Each row has a class, written after it.
[-405 -394  117  119  179   82 -425  327  245 -127   94   16  131 -175
  178  538  -12  377   70  -82  285  362  104   44 -189  237   36  192
  -51   21   73  150  356    4 -185 -299 -267 -466  -84] | Fod
[ -70 -780   -5   87 -159  200 -385  286  374 -148  -90  -86 -342    3
  -90  402 -354 -302   73 -263   79 -115  -84  -24 -311  285   53  -63
  199  -74   30  -44  420 -122 -455 -420 -292 -319 -188] | lif
[-422 -459  -12  106  221  -16 -304  303  257 -203   69  152  153 -264
  193  738   86  275   28   91  292  424   17  -92 -241  151   29  119
 -186   90   94  302  291   63  -42 -334 -279 -560  -93] | dukab
[-422 -253  135   70  243  127 -234  145  164 -121   51    1  161 -216
  225  760   16  296   78   30  272  565  140 -105 -342   56  -20  121
 -165   49  102    9  193   84 -236 -131  -76 -590 -131] | pib
[-148  385 -258  -42 -385  -11  -95  304  459   15   72 -181  406 -418
  208  149  -71  387  473  368  -25   83  -83 -100 -393   87  -14   99
   17  176 -195  417   55  175  -99  -49   17 -158 -298] | pib
[  -6 -787   -9   86 -147  172 -411  244  368 -230  -70  -25 -234  -36
 -113  481 -291 -268   26 -223  141 -161 -148   -5 -341  238   27 -107
  212  -65   31   13  387 -173 -364 -427 -276 -374 -223] | dukab
[ -38 -731  -52  190 -183  129 -451  261  365 -106  -17 -157 -251  -93
 -127  515 -325 -263  159 -207  113  -86  -61   43 -267  264   39 -120
  301    6   41  -70  387 -131 -285 -399 -226 -219 -261] | lif
[ -21 -835  -12  124 -158  149 -414  238  332 -132  -27  -63 -248   -4
 -105  452 -352 -353   61 -263   81 -162 -116  -30 -265  270   21  -57
  251  -45   65  -30  440 -115 -371 -440 -255 -262 -242] | lif
[  28  141 -181   11 -215 -165 -121  349  484   22  150 -144  241 -376
  180  112 -147  253  289  358   30  -39   -2 -228 -367  281  -28   86
  -18  237 -215  403  289  247    2  -62   12 -184 -157] | rinat
[-332 -448  215   55  242  -84 -256  403  291 -159   92 -190  108 -154
   39  501  -72  453  197  -24  214  319  190  -76 -273  275   52  168
 -168   21   23    7  317   48 -164 -316 -277 -509  148] | dur
[ -33  342 -187 -132 -221  -54 -259  415  439  -51   77 -223  185 -250
  252  -12 -101  229  336  329 -163  -93   -4  -59 -419  255  -29   23
  -21  209 -195  410  181  228  -75 -172  -41 -231 -228] | Gezi
[  -1 -879   43   62 -176  125 -406  303  321 -182  -45 -118 -316  -14
 -122  222 -410 -298   65 -246   56 -213  -49  -25 -322  295   79 -112
  186  -89   10 -115  421 -164 -413 -449 -281 -334 -180] | dur
[-114 -586 -112  174 -184  163 -472  208  356 -178  -23   17 -181  -36
  -34  727 -227 -274   71 -316  101 -120 -157   32 -252  138  -66  -70
  260  -27   80    1  400 -114 -340 -313 -342 -313 -334] | rinat
[-360 -324  130  116  171   50 -196  302  359 -165  105 -102  157 -237
  120  651   -4  454  128  -28  331  432  106  -83 -288  202   36  249
 -117   74   94  172  375   77 -147 -231 -248 -478   42] | Fod
[-341 -326  119   66  284  104 -318  173  202 -140   51  -56  148 -192
  187  679   18  342   60   12  270  514  154  -56 -288  145   -9  151
 -183   29   93  -40  270  120 -225 -133  -68 -559  -23] | pib
[-122 -695   44  126 -168  191 -458  244  389 -109  -15 -184 -216  -70
 -117  507 -366 -257  119 -182   61  -68   -8   49 -330  242   47 -106
  258    3   36 -101  333 -102 -414 -376 -222 -347 -247] | Gezi
[-386 -432   52  178  231  -48 -387  311  242 -178  109  -25  112 -174
  142  641   51  439   28   38  293  380  110  -19 -164  278   -3  168
 -130   41   46  124  411   63 -109 -266 -253 -484   35] | Fod
[-138 -711   -4  127 -195  143 -376  283  390 -100   66 -289 -220  -84
 -135  534 -330 -212  230 -109   58    1   33   37 -417  241   37 -153
  257   28    9 -156  262  -89 -399 -441 -198 -372 -260] | Gezi
[ -23 -694  -33  116 -230   96 -408  279  358 -134  -42 -193 -233 -106
 -147  513 -326 -271  182 -118   95  -53  -47  -38 -310  247   68 -155
  315   22   27  -91  388 -147 -317 -413 -248 -230 -276] | pib
[-421 -345  -22  141  223  -17 -320  324  357 -131   27  124  160 -269
  162  806   80  284   18   77  297  412   41  -95 -189  142   36  172
 -115  140   66  275  314  118  -33 -323 -290 -551  -84] | dukab
[   9  223 -184   49 -224 -203 -127  310  551   64  189 -146  264 -373
  187  143 -135  230  225  402   11  -11  -27 -243 -343  274  -69  102
   30  288 -200  452  308  260   12  -63   41 -164 -112] | Fod
[ -84 -603  -62  161 -170  168 -406  156  319 -179  -50   21 -187  -19
  -60  677 -278 -295  139 -275  140 -127 -203   15 -235  166  -26  -81
  265  -32   70   38  402  -94 -343 -278 -336 -220 -281] | tev
[-335 -425  128  105  275   78 -459  319  248 -128   66   44   77 -136
  138  538  -15  391   77  -79  254  328  167   22 -178  284   71  169
 -116   29   87  102  312   65 -212 -319 -228 -441   25] | rop
[-109  435 -302  -59 -348  -54 -129  370  482   41  104 -157  338 -359
  240  147    0  406  336  386  -64   63    5  -82 -354  135  -30  104
   31  187 -213  385   91  185  -65 -124   15 -215 -278] | pib
[  14  353 -203  -45 -224 -148 -171  400  466  -48  135 -129  219 -329
  201   99  -70  223  297  335 -103  -40  -26  -84 -369  238  -35   88
   52  274 -162  440  205  205  -25 -127  -66 -174 -258] | rop
[-359 -324  101   64  233   86 -408  334  275 -161  112   38  141 -145
  165  515   43  354   84  -35  296  408   82    6 -251  209   62  179
 -110   97   67  195  270   43 -194 -316 -250 -513  -45] | dukab
[-320 -526   99  121  258    9 -484  326  238 -199   22  -64  137 -105
  112  460   -5  416   87 -110  280  244  104   42 -188  261   19  141
 -126  -44   59   27  378   43 -184 -305 -257 -418   77] | rinat
[ -23   77 -194   37 -297 -142 -147  333  456   -2  153 -184  245 -432
  212  132 -174  235  346  388   32   27  -85 -129 -381  306   -9   43
   83  246 -219  423  315  191   15  -83  -20 -186 -299] | Fod
[ -59 -791  106  112 -157  183 -538  223  391  -98   33 -130 -205  -71
 -106  535 -318 -229 -118 -156  158 -164  -62  -41 -384  218  122 -112
  218   29   11  -78  409  -83 -273 -412 -237 -427 -302] | Gezi
[-353 -400  113  142  258   61 -461  257  261 -110  -14   61  106 -107
  125  522  -29  395   34 -158  290  249   52   25 -155  240   36  204
 -120  -22   45  125  386   59 -247 -210 -277 -389  109] | nipi
[ -19  126 -232   33 -195 -214 -127  333  430   47  104 -138  197 -402
  158   88 -167  251  361  416   18  -19   29 -192 -313  317  -27   47
  -31  223 -214  349  298  222    9  -96   22 -165 -206] | nipi
[   4 -760  109   90 -154   88 -500  286  404  -99  -39 -197 -244  -35
  -97  394 -345 -269   -2 -192  111 -149  -13  -21 -357  195   80  -81
  219   18   31 -188  453 -131 -269 -463 -248 -448 -296] | dur
[ -30 -654   55  152 -150  183 -544  178  363  -60    4  -95 -166  -39
 -104  703 -279 -261   -4 -219  170 -187 -112  -35 -314  151   74 -121
  294   11   23  -67  405 -128 -211 -346 -249 -346 -324] | rinat
[ -94  405 -267  -39 -288  -23 -109  307  432   18  143 -151  349 -309
  239   94  -37  344  397  385  -44   50  -72  -91 -353  146  -44   98
  -10  200 -211  407  138  200  -56  -33   10 -183 -193] | dur
[-310 -605  150   96  250   23 -487  273  113 -232  -21  -11   84 -138
  131  430  -47  364  -36  -41  215  241   95    2 -196  274    1   50
 -195  -73   42    6  343   24 -254 -267 -189 -434   70] | pib
[  42  171 -162  -81 -232 -199 -170  443  466  -95   78 -267  155 -319
  187 -124 -187  263  280  337 -113 -174   28  -74 -430  341    6  -15
  -36  195 -240  317  250  152  -51 -198  -52 -215 -203] | rone
[  57 -862   56   82 -104  118 -404  260  344 -182   -3 -159 -286   21
 -134  302 -401 -327    0 -328   84 -281  -29    5 -326  313   23 -144
  173  -55   41 -129  410 -129 -381 -479 -267 -328 -189] | rone
[ -51   84 -198  -37 -308 -175 -103  359  491    4  139 -195  279 -387
  244   57 -120  306  363  380 -102  -45  -78  -47 -438  223  -37    9
   15  203 -180  397  193  112  -84 -157  -56 -265 -182] | Fod
[ -77   77 -115  -91 -251 -155 -258  306  479  -29  131 -137  380 -320
  192   31  -80  271  327  429  -54  -55 -185  -72 -470  161   -8  -18
  -17  244 -146  424  140   93  -51 -173 -101 -287 -248] | Gezi
[   6  119 -241    6 -257 -232 -107  334  460  -17  190 -228  244 -414
  191   51 -136  338  390  426  -11   19  -19 -150 -381  329  -31   64
   30  224 -210  355  289  192   15  -53   17 -145 -145] | Fod
[ -48 -743  -10   64 -150  205 -381  329  400 -154  -90 -179 -301 -113
 -156  437 -373 -232  237 -123  111  -92   17   15 -364  280  106 -139
  278    9   12 -139  372 -195 -382 -419 -241 -327 -264] | dukab
[ -47 -672  -36  183 -209  214 -417  211  337 -105  -23  -86 -232  -36
 -117  617 -310 -315  129 -234  152  -99  -90  -13 -243  198   56 -110
  303    2   47   11  402 -130 -282 -346 -251 -227 -286] | rinat
[-393 -478  115  157  267  -63 -412  305  218 -196   44   24  115 -173
  136  559   -5  356   54   56  298  339  100  -19 -219  244   52   93
 -174   29   62  129  336   47 -139 -313 -258 -494  -33] | rop
[-142 -358 -105  190 -148  216 -478  159  418  -77   33  -91 -141   56
  -27  740 -235 -333  110 -231  115  -67 -203    2 -300   68  -58  -17
  220   67   75   65  330   22 -369 -327 -251 -325 -324] | tev
[ -98  312 -229  -65 -320  -52 -112  323  471   19  120 -236  356 -366
  217   73  -78  425  434  357  -31  -35  -61  -85 -419  163  -68    7
  -47  183 -235  380   75  202 -123  -44   32 -230 -175] | tev
[-319 -395  188   42  256   79 -377  204  165 -179   62  -83  135 -176
  166  626  -46  328   53  -36  235  376  132  -25 -319  210    2  101
 -148  -33   52  -59  292   89 -245 -157 -126 -540  -36] | pib
[ -22   93 -159   16 -222 -205 -127  347  446    3  156 -159  206 -349
  192   62 -183  214  272  379   10  -47  -26 -171 -386  308  -14   38
   -8  251 -226  408  292  226  -50  -54  -32 -192 -169] | Gezi
[-313 -449  202   52  263  -73 -234  425  305 -161   88 -252   81 -172
   78  567  -84  415  169  -94  235  299  263  -31 -269  263   60  195
 -166   25   34  -40  364  113 -185 -283 -262 -495   76] | tev
[ -77  128  -48  -47 -332  -85 -110  272  464    9   95  -66  359 -327
  273  116 -118  262  306  325  -31 -109 -137  -48 -504  131  -37  -41
   71  235 -145  425  167  116 -117 -130  -59 -256 -297] | rop
[-404 -413   41  147  236  -15 -436  336  229 -161   59   -8   85 -133
  165  629   32  329   75    3  299  370   37  -27 -210  209   16  150
 -167   46   39  164  354   87 -158 -297 -273 -486  -45] | tev
[ -80   87 -126    2 -309 -166 -214  297  497  -42   91  -28  360 -317
  234  208  -69  234  343  369    5  -43 -213  -65 -447  149  -47  -11
   54  256 -116  544  209  109   33 -172 -104 -217 -339] | rop
[ -45  351 -282  -51 -282  -63 -122  337  473   13   89 -208  296 -378
  189   30 -122  386  384  330   -9  -54  -94 -106 -340  251    6   48
  -42  217 -255  401  148  173  -52  -58  -16 -194 -259] | rone
[-444 -337   49  136  187  -18 -333  268  276 -174   27  157  184 -227
  197  756  107  348   68   77  305  456  -19 -108 -178  122   39  156
 -172  105   70  270  321  116  -11 -285 -346 -568  -88] | dur
[-110 -718   38  143 -168  184 -389  218  381 -108   60 -132 -163 -112
 -136  591 -298 -224  158 -175  140  -31  -54   -2 -384  197   32 -137
  260   53   51  -78  339 -122 -347 -375 -231 -307 -303] | nipi
[-430 -429    8  120  248  -55 -283  316  276 -141   25  121   76 -262
  179  809   31  265  -38   86  210  424  117 -111 -171  172   41  119
 -172  114   62  208  283   91  -45 -317 -271 -588  -88] | dukab
[-102  357 -277  -63 -313   11  -99  328  422   28  108 -199  374 -370
  205   46  -46  428  454  322  -39  -23  -57  -54 -386  133  -32   79
  -37  188 -226  395   75  191  -71  -82    5 -183 -304] | nipi
[-146  435 -302  -60 -371   63  -24  343  450  114  123 -208  277 -356
  292    5 -161  373  420  297  -80  -62   12  -36 -404  181   17   76
    3  166 -247  426   86  231 -208    3   32 -164 -210] | rop
[ -63 -738  -79   92 -195   81 -338  329  345 -109  112 -173 -273   23
  -46  392 -294 -356  149 -211   65  -10  -32  -36 -315  241   28  -34
  170   24   17  -72  387  -13 -349 -496 -291 -403 -316] | dur
[-109  353 -246  -44 -256  -76 -129  332  476   30  122 -230  348 -328
  181   25 -110  350  385  424  -48  -29  -71 -111 -353  204   -7   57
  -36  222 -223  425  134  213  -86  -54    7 -165 -173] | Gezi
[  25  213 -159  -68 -219 -227 -250  411  493  -42  101 -269  184 -320
  195    5 -150  237  317  340 -135  -90   24  -78 -410  255  -55   61
  -21  224 -183  300  238  200  -77 -126  -25 -240 -163] | tev
[ -12 -693   39  123 -158  155 -538  187  344  -53   48 -131 -195  -54
  -59  593 -291 -242    5 -217  182 -127  -94  -19 -325  173   93  -66
  243   21   45 -108  424  -84 -267 -384 -242 -350 -329] | tev
[ -28  161 -230  -26 -378 -139 -130  356  438    9   94 -170  205 -323
  254   54 -160  160  348  373  -55  -64  -90  -91 -423  215   12   35
   15  197 -195  423  257  191 -113 -154  -78 -233 -285] | pib
[ -60 -600   -5  152 -194  214 -410  164  383  -79   24 -125 -142  -75
  -88  668 -297 -259  107 -214  119  -22 -122   22 -331  166   31 -104
  339   65   99  -36  353 -138 -356 -346 -200 -264 -310] | rop
[ -41   77 -186 -115 -228 -166 -193  472  492  -56   89 -293  166 -332
  202 -182 -203  287  305  422 -149 -183   29  -44 -464  340    8    4
  -28  130 -233  289  269  136 -127 -225  -80 -298 -148] | Fod
[-369 -370  117  139  229   43 -329  278  204 -170   98   65  159 -134
  153  647   48  446   88  -61  317  396   63  -28 -190  199   32  202
 -117   54   43  124  345   43 -169 -193 -286 -483   28] | dur
[  42   48 -154 -118 -233 -151 -169  462  453  -69   81 -228  163 -325
  216 -153 -183  248  343  361 -129 -214   62  -66 -463  293   37    7
  -68  144 -223  280  256  163 -108 -188  -81 -273 -179] | rinat
[ -56   75 -148  -53 -287 -205 -169  316  485   11  145 -149  396 -363
  221  114  -60  365  303  394  -13  -68 -125  -63 -454  115  -33   -9
   12  242 -150  334  163   70  -34 -160  -65 -279 -267] | tev
[  97 -696  117  181 -146  148 -484   81  277  -90   72  -78 -147  -20
  -83  615 -279 -303  -74 -324  238 -232 -165    0 -285  171   43 -112
  246   42   97  -34  464 -123 -118 -345 -227 -231 -321] | rone
[  51 -843  -16   91 -207   97 -462  266  296 -164 -114 -109 -332   40
 -122  312 -395 -326  -27 -272   -1 -283  -35   12 -224  320   26  -88
  215 -182  -17 -128  444 -100 -433 -443 -296 -245 -132] | pib
[-448 -406   36  169  262   -3 -275  219  258 -206   46  180  177 -308
  170  899   92  319  -48  130  282  521    9 -162 -183  124   45  147
 -213  143  107  280  290  105  -68 -220 -248 -551  -85] | Gezi
[-373 -366  195   21  209  191 -365  248  225 -124  117 -128  140 -219
  225  582  -90  331  122 -130  247  411  125   12 -408  210   24  140
 -108   45   79   26  284  125 -314 -176 -131 -556 -106] | rop
[ -97 -660  -37  163 -109  148 -381  244  350 -165   49  -48 -191  -35
  -85  677 -270 -328  143 -284  105 -125 -116   -5 -303  163    7  -45
  179   37   74   -4  411  -47 -360 -378 -329 -321 -361] | nipi
[  41 -791  146   88 -109  168 -496  182  348 -132  -48 -102 -229  -28
 -108  507 -334 -234  -96 -288  156 -260  -89   16 -323  244   76 -150
  226  -23   41 -149  463 -191 -264 -374 -276 -331 -253] | rone
[ -30  145 -170  -78 -290 -107 -177  339  434   50  158 -180  326 -329
  259   30 -113  322  333  263 -108 -126  -54  -30 -460  171  -44  -18
   36  208 -153  358  115  128  -97 -177  -11 -202 -238] | rop
[ -19 -829  -66   22 -112  140 -395  317  359 -152    0 -173 -257  -24
  -80  322 -319 -266  133 -194  105 -105  -48    0 -380  283   50  -58
  173  -42   40 -116  398 -121 -416 -517 -238 -421 -239] | dukab
[  -9  102 -203  -55 -245 -210 -185  381  486   11   98 -170  249 -365
  181  -21 -167  239  360  423   11 -106  -54 -167 -405  287  -22   17
    3  225 -237  370  278  165  -21 -126  -24 -202 -206] | dukab
[-402 -508   46   90  212  -37 -307  397  267 -138   81   79   54 -288
  161  625  -29  293  -18   69  172  269  214 -109 -162  220   89  158
 -217   96   17  142  328  165 -150 -290 -329 -542  -42] | tev
[ -93   28 -165  -40 -318 -109 -117  314  428  -32  204 -179  337 -415
  237  132  -85  340  437  348  -32   -9 -104   -4 -476  201  -23  -11
   50  186 -136  344  163   88  -46 -166  -19 -273 -302] | Fod
[ -41 -868   89   39 -109   97 -336  333  392 -212  -25 -198 -291   31
 -139  299 -394 -287   72 -214   49 -175    2   14 -415  304   46 -110
  166  -95   33  -99  383 -113 -412 -488 -306 -357 -179] | rop
[ -34 -682  -44  151 -129  203 -390  104  283 -169   43  -30 -130  -22
  -24  612 -299 -320  105 -315  130 -137 -198   38 -278  169  -28  -56
  291  -32  132   11  448 -114 -325 -301 -287 -236 -280] | Fod
[ -23 -766  -21   71 -192  127 -426  280  402 -210  -67  -74 -263  -22
 -108  405 -302 -317   40 -148  107 -114 -118  -47 -368  232   59  -43
  162  -61   31    0  423 -101 -403 -435 -292 -401 -238] | pib
[-381 -422   60  184  212   41 -334  246  293 -183   92   62  183 -212
  143  770  113  477   11  -14  371  454    3  -51 -197  186    9  172
  -92   72   85  224  355   43  -56 -250 -280 -454   22] | Fod
[ -32  238 -234   61 -275 -164 -150  336  531   19   95 -100  242 -363
  191  184 -131  241  348  433   31    3  -81 -147 -364  276  -16   80
   55  270 -207  513  295  220   13  -46   12 -132 -227] | rop
[ -18  205 -252   16 -247 -224 -166  347  491   37  115 -154  261 -392
  195  125 -108  308  372  460   40  -30  -34 -178 -364  240   -7  101
    2  230 -208  407  289  220   57  -74   -6 -130 -173] | tev
[-461 -458   49  122  239  -38 -277  289  288 -124   20  141  142 -293
  153  780   63  302   -8   69  254  420  121 -108 -185  125   41  123
 -206   77   87  213  284  107  -21 -334 -334 -573  -89] | nipi
